Below are the code and all the weights of a small trained network. Each question names an input and a target symbol and asks about switching units off, where a switched-off unit gives its printed mean instead of its output.

import numpy as np


def w(rows, s, z=0):
    codes = np.array(rows[::2]) - 128.0
    scale = np.full(codes.shape[1], s)
    scale[-1] = z or s
    return codes * scale


def norm(h):
    return h / np.sqrt((h * h).mean(-1, keepdims=True) + 1e-5)


def f(y):
    return np.maximum(y, 0)


def softmax(a):
    e = np.exp(a - a.max(-1, keepdims=True))
    return e / e.sum(-1, keepdims=True)


def log_softmax(a):
    a = a - a.max(-1, keepdims=True)
    return a - np.log(np.exp(a).sum(-1, keepdims=True))


def net(x, mask):
    ids = ['ΛΨΩαβγζηθξστφ'.index(c) for c in x.split()]
    T = len(ids)
    res = E[ids] + P[:T]
    u = 0
    for l in range(2):
        r = norm(res)
        for j in range(2):
            rows = slice(3 * j, 3 * j + 3)
            q, k, v = (r @ M[l][rows].T for M in (Q, K, V))
            z = softmax(np.where(np.tri(T) > 0, q @ k.T / 3**0.5, -1e9)) @ v
            o = O[l][rows]
            res = res + np.where(mask[u + j], z, o[:, -1]) @ o[:, :-1]
        u += 2
        y = f(norm(res) @ A[l][:, :-1].T + A[l][:, -1])
        res = res + np.where(mask[u : u + 8], y, B[l][:, -1]) @ B[l][:, :-1]
        u += 8
    return log_softmax(norm(res)[-1] @ U[:, :-1].T + U[:, -1])


Q, K, V, O, A, B = {}, {}, {}, {}, {}, {}
E = w([
[122,142,87],'Λ',
[143,161,56],'Ψ',
[120,94,135],'Ω',
[111,79,100],'α',
[123,137,74],'β',
[129,204,157],'γ',
[121,155,106],'ζ',
[140,131,187],'η',
[207,121,115],'θ',
[127,80,158],'ξ',
[251,81,181],'σ',
[119,148,126],'τ',
[135,154,158],'φ',
],0.021)
P = w([
[2,117,96],'0',
[153,93,45],'1',
[130,102,57],'2',
[107,113,100],'3',
[100,143,169],'4',
[125,145,94],'5',
[101,143,144],'6',
[108,105,94],'7',
[101,138,141],'8',
[100,134,132],'9',
[86,139,170],'10',
],0.0061)
Q[0] = w([
[99,129,73],'0.h0',
[2,99,129],'0.h0',
[173,89,99],'0.h0',
[53,54,177],'0.h1',
[211,61,150],'0.h1',
[163,175,69],'0.h1',
],0.011)
K[0] = w([
[81,60,119],'0.h0',
[3,106,166],'0.h0',
[180,132,80],'0.h0',
[90,77,168],'0.h1',
[188,151,165],'0.h1',
[155,114,98],'0.h1',
],0.011)
V[0] = w([
[110,127,139],'0.h0',
[46,132,137],'0.h0',
[9,164,160],'0.h0',
[113,100,79],'0.h1',
[161,111,136],'0.h1',
[14,126,161],'0.h1',
],0.012)
O[0] = w([
[199,148,67,125],'0.h0',
[132,142,89,171],'0.h0',
[161,130,37,142],'0.h0',
[47,95,139,251],'0.h1',
[127,79,51,91],'0.h1',
[208,147,2,127],'0.h1',
],0.0063,0.0025)
A[0] = w([
[181,128,162,118],'0.n0',
[114,140,98,131],'0.n1',
[103,31,61,252],'0.n2',
[113,147,54,172],'0.n3',
[174,2,81,30],'0.n4',
[177,192,131,246],'0.n5',
[75,159,114,124],'0.n6',
[124,140,170,24],'0.n7',
],0.0088,0.0031)
B[0] = w([
[30,148,110,151],'0.n0',
[111,61,113,172],'0.n1',
[127,175,201,254],'0.n2',
[108,91,180,239],'0.n3',
[104,255,186,181],'0.n4',
[81,121,194,196],'0.n5',
[209,89,122,181],'0.n6',
[46,163,118,136],'0.n7',
],0.009,0.0062)
Q[1] = w([
[149,142,75],'1.h0',
[210,176,140],'1.h0',
[47,132,115],'1.h0',
[77,76,14],'1.h1',
[70,85,127],'1.h1',
[252,97,125],'1.h1',
],0.013)
K[1] = w([
[175,136,134],'1.h0',
[104,112,248],'1.h0',
[158,173,93],'1.h0',
[137,188,82],'1.h1',
[138,114,54],'1.h1',
[89,126,210],'1.h1',
],0.015)
V[1] = w([
[253,45,102],'1.h0',
[157,127,220],'1.h0',
[188,188,85],'1.h0',
[101,181,167],'1.h1',
[154,164,132],'1.h1',
[53,131,106],'1.h1',
],0.012)
O[1] = w([
[171,124,122,6],'1.h0',
[183,137,253,116],'1.h0',
[144,249,109,99],'1.h0',
[62,177,218,160],'1.h1',
[152,162,184,115],'1.h1',
[16,174,124,175],'1.h1',
],0.0057,0.011)
A[1] = w([
[106,156,34,253],'1.n0',
[137,145,109,73],'1.n1',
[106,167,73,120],'1.n2',
[13,241,188,181],'1.n3',
[182,174,81,150],'1.n4',
[111,94,1,188],'1.n5',
[154,105,200,245],'1.n6',
[114,125,127,18],'1.n7',
],0.01,0.0024)
B[1] = w([
[178,89,159,161],'1.n0',
[94,112,172,129],'1.n1',
[159,93,121,147],'1.n2',
[150,229,124,252],'1.n3',
[124,117,254,134],'1.n4',
[168,73,149,158],'1.n5',
[184,73,115,173],'1.n6',
[93,156,107,128],'1.n7',
],0.0092,0.014)
U = w([
[67,86,24,183],'Λ',
[2,125,90,100],'Ψ',
[96,209,54,81],'Ω',
[9,140,94,74],'α',
[61,88,68,124],'β',
[157,202,76,85],'γ',
[213,150,13,255],'ζ',
[222,173,137,68],'η',
[79,73,195,91],'θ',
[117,179,152,60],'ξ',
[153,41,184,173],'σ',
[198,110,105,165],'τ',
[236,138,163,123],'φ',
],0.01,0.0059)

Each question gives the input, a string of symbols that net reads in full, and the target symbol t.
The units are the heads (3 rows each of Q, K, V and O) and the neurons (one row each of A and B). Each row of codes is followed by its name. A weight is (code - 128) times the scale printed after its matrix; where a second scale follows, it is the last column's (O, A, B and U).
mask holds one flag per unit, layer by layer, with each layer's heads first. A switched-off unit (its flag False) gives its mean, the last column of its rows in O or B, instead of its output. The means were averaged over made-up inputs and are rounded, as every weight is.
A unit's drop is (log p(t) with every unit on - log p(t) with that unit switched off) / (log p(t) with every unit on - log p(t) with every unit switched off).
most important unit: the unit with the biggest drop
k most important neurons: the k neurons with the biggest drops, biggest first
top k neurons in layer l: the k neurons of layer l with the biggest drops, biggest first
which heads matter: for each layer, one digit per head in row order, 1 if its drop is at least 0.15 and else 0, layers parted by /
input σ α β φ σ σ ζ ζ Ψ, target σ: most important unit => 1.h0
input φ η φ α τ ζ, target φ: 4 most important neurons => 0.n4, 0.n2, 1.n4, 1.n0
input σ β ξ Ψ ζ β, target σ: 2 most important neurons => 0.n6, 0.n4
input φ α α σ α β η σ β, target φ: which heads matter => 11 / 11
input ξ ζ Λ θ, target σ: top 2 neurons in layer 0 => 0.n2, 0.n3
input ζ ζ φ ζ η Λ ζ Λ, target ζ: which heads matter => 11 / 10
input Λ α α ζ σ Λ, target Λ: which heads matter => 11 / 10
input Λ α Ψ η τ, target Λ: 4 most important neurons => 0.n4, 0.n2, 0.n1, 0.n3
input Λ η τ Ψ, target Λ: which heads matter => 10 / 10
input φ α σ ζ, target φ: which heads matter => 11 / 11
input Λ Λ φ φ γ Λ, target Λ: 3 most important neurons => 0.n4, 0.n3, 0.n1
input φ ξ θ φ η Ψ τ, target φ: 3 most important neurons => 0.n2, 0.n4, 1.n4
input ζ Ω Λ γ ζ ζ η σ Ψ, target ζ: 3 most important neurons => 0.n4, 1.n0, 0.n2
input σ ζ η α φ α Ψ Λ τ, target σ: most important neuron => 0.n6
input ζ θ γ η α Ω ζ γ Λ ζ, target ζ: 2 most important neurons => 0.n4, 0.n2
input ζ η σ θ α Ω Λ, target ζ: 2 most important neurons => 0.n4, 1.n0
input σ ζ η θ Λ η Λ ζ, target σ: which heads matter => 00 / 10
input φ ζ ξ θ τ, target φ: top 3 neurons in layer 0 => 0.n2, 0.n4, 0.n5
input Λ Ψ Ω α φ Ψ Ω ζ Ω α β, target Λ: 2 most important neurons => 0.n4, 0.n3
input ζ ζ α φ Ψ, target ζ: most important unit => 0.h0
input ζ β τ, target ζ: top 3 neurons in layer 1 => 1.n0, 1.n5, 1.n2
input σ Ω γ Λ α ξ Λ, target σ: top 4 neurons in layer 0 => 0.n6, 0.n4, 0.n0, 0.n5
input ζ ξ φ ξ ζ β, target ζ: top 3 neurons in layer 1 => 1.n0, 1.n5, 1.n6
input φ η Ψ, target φ: 2 most important neurons => 0.n4, 1.n4
input σ γ τ Ω ζ, target σ: 3 most important neurons => 0.n6, 0.n4, 0.n2
input ζ α ζ σ Ψ θ Ψ τ, target ζ: top 3 neurons in layer 0 => 0.n4, 0.n1, 0.n6
